Here is a tiny trained network, its code and every weight. The questions are about switching its units off for an input and a target symbol, where a switched-off unit gives its printed mean instead of its output.

import numpy as np


def w(rows, s, z=0):
    codes = np.array(rows[::2]) - 128.0
    scale = np.full(codes.shape[1], s)
    scale[-1] = z or s
    return codes * scale


def norm(h):
    return h / np.sqrt((h * h).mean(-1, keepdims=True) + 1e-5)


def f(y):
    return np.maximum(y, 0)


def softmax(a):
    e = np.exp(a - a.max(-1, keepdims=True))
    return e / e.sum(-1, keepdims=True)


def log_softmax(a):
    a = a - a.max(-1, keepdims=True)
    return a - np.log(np.exp(a).sum(-1, keepdims=True))


def net(x, mask):
    ids = ['ΓΘΛΠΣαβδζξψω'.index(c) for c in x.split()]
    T = len(ids)
    res = E[ids] + P[:T]
    u = 0
    for l in range(3):
        q, k, v = (norm(res) @ M[l].T for M in (Q, K, V))
        z = softmax(np.where(np.tri(T) > 0, q @ k.T / 2**0.5, -1e9)) @ v
        res = res + np.where(mask[u], z, O[l][:, -1]) @ O[l][:, :-1]
        u += 1
        y = f(norm(res) @ A[l][:, :-1].T + A[l][:, -1])
        res = res + np.where(mask[u : u + 4], y, B[l][:, -1]) @ B[l][:, :-1]
        u += 4
    return log_softmax(norm(res)[-1] @ U[:, :-1].T + U[:, -1])


Q, K, V, O, A, B = {}, {}, {}, {}, {}, {}
E = w([
[207,96,130,69,106],'Γ',
[230,160,135,59,190],'Θ',
[177,180,150,116,89],'Λ',
[194,178,144,71,113],'Π',
[42,103,219,171,111],'Σ',
[128,44,158,145,137],'α',
[95,95,123,200,78],'β',
[142,128,136,130,45],'δ',
[106,171,172,87,146],'ζ',
[113,114,107,171,46],'ξ',
[151,135,178,108,124],'ψ',
[127,254,216,134,49],'ω',
],0.019)
P = w([
[150,118,83,179,124],'0',
[115,187,138,186,115],'1',
[90,188,115,67,2],'2',
[171,102,87,166,131],'3',
[127,168,162,177,116],'4',
[82,189,102,65,62],'5',
[177,97,89,163,134],'6',
[134,157,176,170,116],'7',
[55,139,90,57,153],'8',
[184,94,89,159,139],'9',
[137,148,189,163,114],'10',
[54,101,118,59,187],'11',
],0.015)
Q[0] = w([
[120,56,38,255,94],'0.h0',
[217,45,190,7,96],'0.h0',
],0.0089)
K[0] = w([
[121,67,82,186,53],'0.h0',
[252,60,157,63,204],'0.h0',
],0.011)
V[0] = w([
[143,137,82,253,116],'0.h0',
[92,177,89,54,59],'0.h0',
],0.0045)
O[0] = w([
[110,85,253,151,103,2],'0.h0',
[225,58,159,69,79,138],'0.h0',
],0.0065,0.00064)
A[0] = w([
[114,57,115,133,124,253],'0.n0',
[24,120,132,97,97,124],'0.n1',
[161,116,248,104,116,53],'0.n2',
[162,148,120,93,152,85],'0.n3',
],0.015,0.0055)
B[0] = w([
[24,135,220,93,112,201],'0.n0',
[157,110,19,2,72,201],'0.n1',
[120,197,4,153,120,238],'0.n2',
[44,195,149,205,65,253],'0.n3',
],0.0083,0.0055)
Q[1] = w([
[46,165,247,86,152],'1.h0',
[157,50,34,128,116],'1.h0',
],0.013)
K[1] = w([
[99,20,181,250,61],'1.h0',
[157,238,87,111,167],'1.h0',
],0.013)
V[1] = w([
[235,108,197,94,252],'1.h0',
[159,184,141,127,113],'1.h0',
],0.0018)
O[1] = w([
[22,174,4,167,88,3],'1.h0',
[201,84,226,131,179,169],'1.h0',
],0.0048,0.0019)
A[1] = w([
[189,103,88,227,94,2],'1.n0',
[163,55,55,16,105,154],'1.n1',
[133,203,115,7,97,149],'1.n2',
[213,151,128,140,76,57],'1.n3',
],0.012,0.0073)
B[1] = w([
[44,126,249,123,112,138],'1.n0',
[70,198,58,62,108,172],'1.n1',
[52,53,131,75,182,250],'1.n2',
[80,132,64,173,37,177],'1.n3',
],0.015,0.014)
Q[2] = w([
[101,3,217,97,26],'2.h0',
[107,174,26,145,143],'2.h0',
],0.013)
K[2] = w([
[7,94,232,69,14],'2.h0',
[153,100,40,102,180],'2.h0',
],0.011)
V[2] = w([
[143,224,219,125,3],'2.h0',
[18,196,136,189,70],'2.h0',
],0.0038)
O[2] = w([
[110,161,62,157,91,142],'2.h0',
[213,2,90,35,82,255],'2.h0',
],0.0054,0.0051)
A[2] = w([
[252,104,131,135,154,5],'2.n0',
[134,80,101,169,157,159],'2.n1',
[123,169,175,119,167,115],'2.n2',
[126,167,126,112,71,114],'2.n3',
],0.022,0.02)
B[2] = w([
[64,4,203,60,75,128],'2.n0',
[160,165,47,149,234,174],'2.n1',
[67,210,132,179,137,138],'2.n2',
[171,141,148,118,186,254],'2.n3',
],0.019,0.0063)
U = w([
[161,147,113,16,70,150],'Γ',
[225,113,75,138,196,139],'Θ',
[112,165,135,174,29,133],'Λ',
[81,107,9,201,62,2],'Π',
[88,84,200,91,122,189],'Σ',
[122,74,200,90,249,127],'α',
[75,101,124,220,164,70],'β',
[225,114,154,98,101,222],'δ',
[29,222,161,182,138,25],'ζ',
[149,84,160,181,129,219],'ξ',
[151,188,227,112,180,133],'ψ',
[179,222,101,113,85,100],'ω',
],0.015,0.0087)

Each question gives the input, a string of symbols that net reads in full, and the target symbol t.
The units are the heads (2 rows each of Q, K, V and O) and the neurons (one row each of A and B). Each row of codes is followed by its name. A weight is (code - 128) times the scale printed after its matrix; where a second scale follows, it is the last column's (O, A, B and U).
mask holds one flag per unit, layer by layer, with each layer's heads first. A switched-off unit (its flag False) gives its mean, the last column of its rows in O or B, instead of its output. The means were averaged over made-up inputs and are rounded, as every weight is.
A unit's drop is (log p(t) with every unit on - log p(t) with that unit switched off) / (log p(t) with every unit on - log p(t) with every unit switched off).
The circuit of an input: a set's keep is (log p(t) with only the set's units on - log p(t) with every unit switched off) / (log p(t) with every unit on - log p(t) with every unit switched off). Starting from the 12 units with the biggest drops (on a tie, the unit counted first), units are removed one at a time, each time the one whose removal leaves the highest keep (on an exact tie, the one counted first), for as long as the keep stays at least 0.8.
circuit, biggest first: the units of the circuit, biggest drop first
unit that matters most: the unit with the biggest drop
top k neurons: the k neurons with the biggest drops, biggest first
k most important neurons of layer l: the k neurons of layer l with the biggest drops, biggest first
input Σ α Γ ω, target ω: 3 most important neurons of layer 1 => (1.n3, 1.n2, 1.n0)
input ψ ζ Π Λ Π Λ ψ, target ψ: top 2 neurons => (0.n1, 1.n2)
input Λ Λ Λ β Σ Λ ζ, target ζ: unit that matters most => 0.n3
input Γ Π Θ Θ Γ β Γ Θ ξ Θ Λ, target ω: circuit, biggest first => (1.n2, 0.n1, 0.n0)
input ξ ξ Σ ζ ω, target ψ: top 3 neurons => (2.n3, 1.n1, 0.n3)
input Γ Θ Π ω ξ Θ Π Θ Γ ξ Γ α, target Γ: circuit, biggest first => (0.n1, 1.n1)
input Θ Λ Θ Θ Θ Θ δ, target δ: 2 most important neurons of layer 0 => (0.n1, 0.n0)
input Π ζ Λ Λ Θ Θ, target Σ: top 2 neurons => (1.n2, 2.n3)
input Λ Π α ξ Γ Π Θ δ, target Λ: circuit, biggest first => (1.n2, 1.n1)
input ξ ζ Θ Σ ξ ξ ζ Θ Π Λ, target Λ: circuit, biggest first => (1.n3, 1.n0, 1.n2, 0.n1)
input Λ ξ α Σ Γ Π Λ Π Γ Θ ψ, target Θ: 3 most important neurons of layer 1 => (1.n1, 1.n3, 1.n2)
input Θ Λ Θ Σ Π Π, target Σ: top 2 neurons => (1.n2, 0.n2)
input Λ Σ Π Π α, target β: top 3 neurons => (1.n1, 1.n2, 2.n3)
input ζ δ Λ ζ, target ζ: top 4 neurons => (0.n1, 0.n3, 1.n2, 1.n3)
input Θ Γ δ Θ Θ Θ ψ, target ψ: unit that matters most => 0.n1
input ζ ψ δ α Γ, target Π: 2 most important neurons of layer 1 => (1.n3, 1.n1)
input Θ ψ Γ Θ Λ Λ Θ Θ, target ζ: circuit, biggest first => (0.n1, 0.n3, 2.n2)
input Π ζ Θ Θ δ Π Θ Λ, target ω: top 3 neurons => (1.n3, 2.n3, 1.n2)
input Λ ω Θ Θ δ Θ, target α: 2 most important neurons of layer 0 => (0.n1, 0.n3)
input δ Θ Θ Θ Π Θ Θ ω Θ Θ Θ, target ζ: unit that matters most => 0.n3
input Θ Γ ξ Γ Π Θ Γ Θ Σ ξ ψ, target Θ: top 2 neurons => (0.n3, 1.n1)
input Π Λ Θ Θ Θ ζ ω, target ω: top 3 neurons => (1.n3, 2.n3, 0.n1)
input ζ Θ Π Θ Γ, target Π: top 4 neurons => (1.n3, 1.n1, 1.n0, 0.n1)
input Π Π ζ Θ ζ Π β, target β: top 2 neurons => (1.n2, 2.n1)
input Π δ Θ Π Θ Θ, target α: top 4 neurons => (1.n2, 0.n1, 0.n3, 1.n1)
input Λ ω Θ ξ β, target ξ: top 3 neurons => (1.n1, 1.n2, 1.n3)
input Γ Π Σ, target Γ: top neuron => (0.n1)
input Π Θ Λ Π Π δ α ξ, target δ: top 3 neurons => (1.n2, 2.n3, 0.n0)
input β Γ α Λ Σ Π Π α α Γ δ, target Λ: 3 most important neurons of layer 1 => (1.n2, 1.n3, 1.n0)
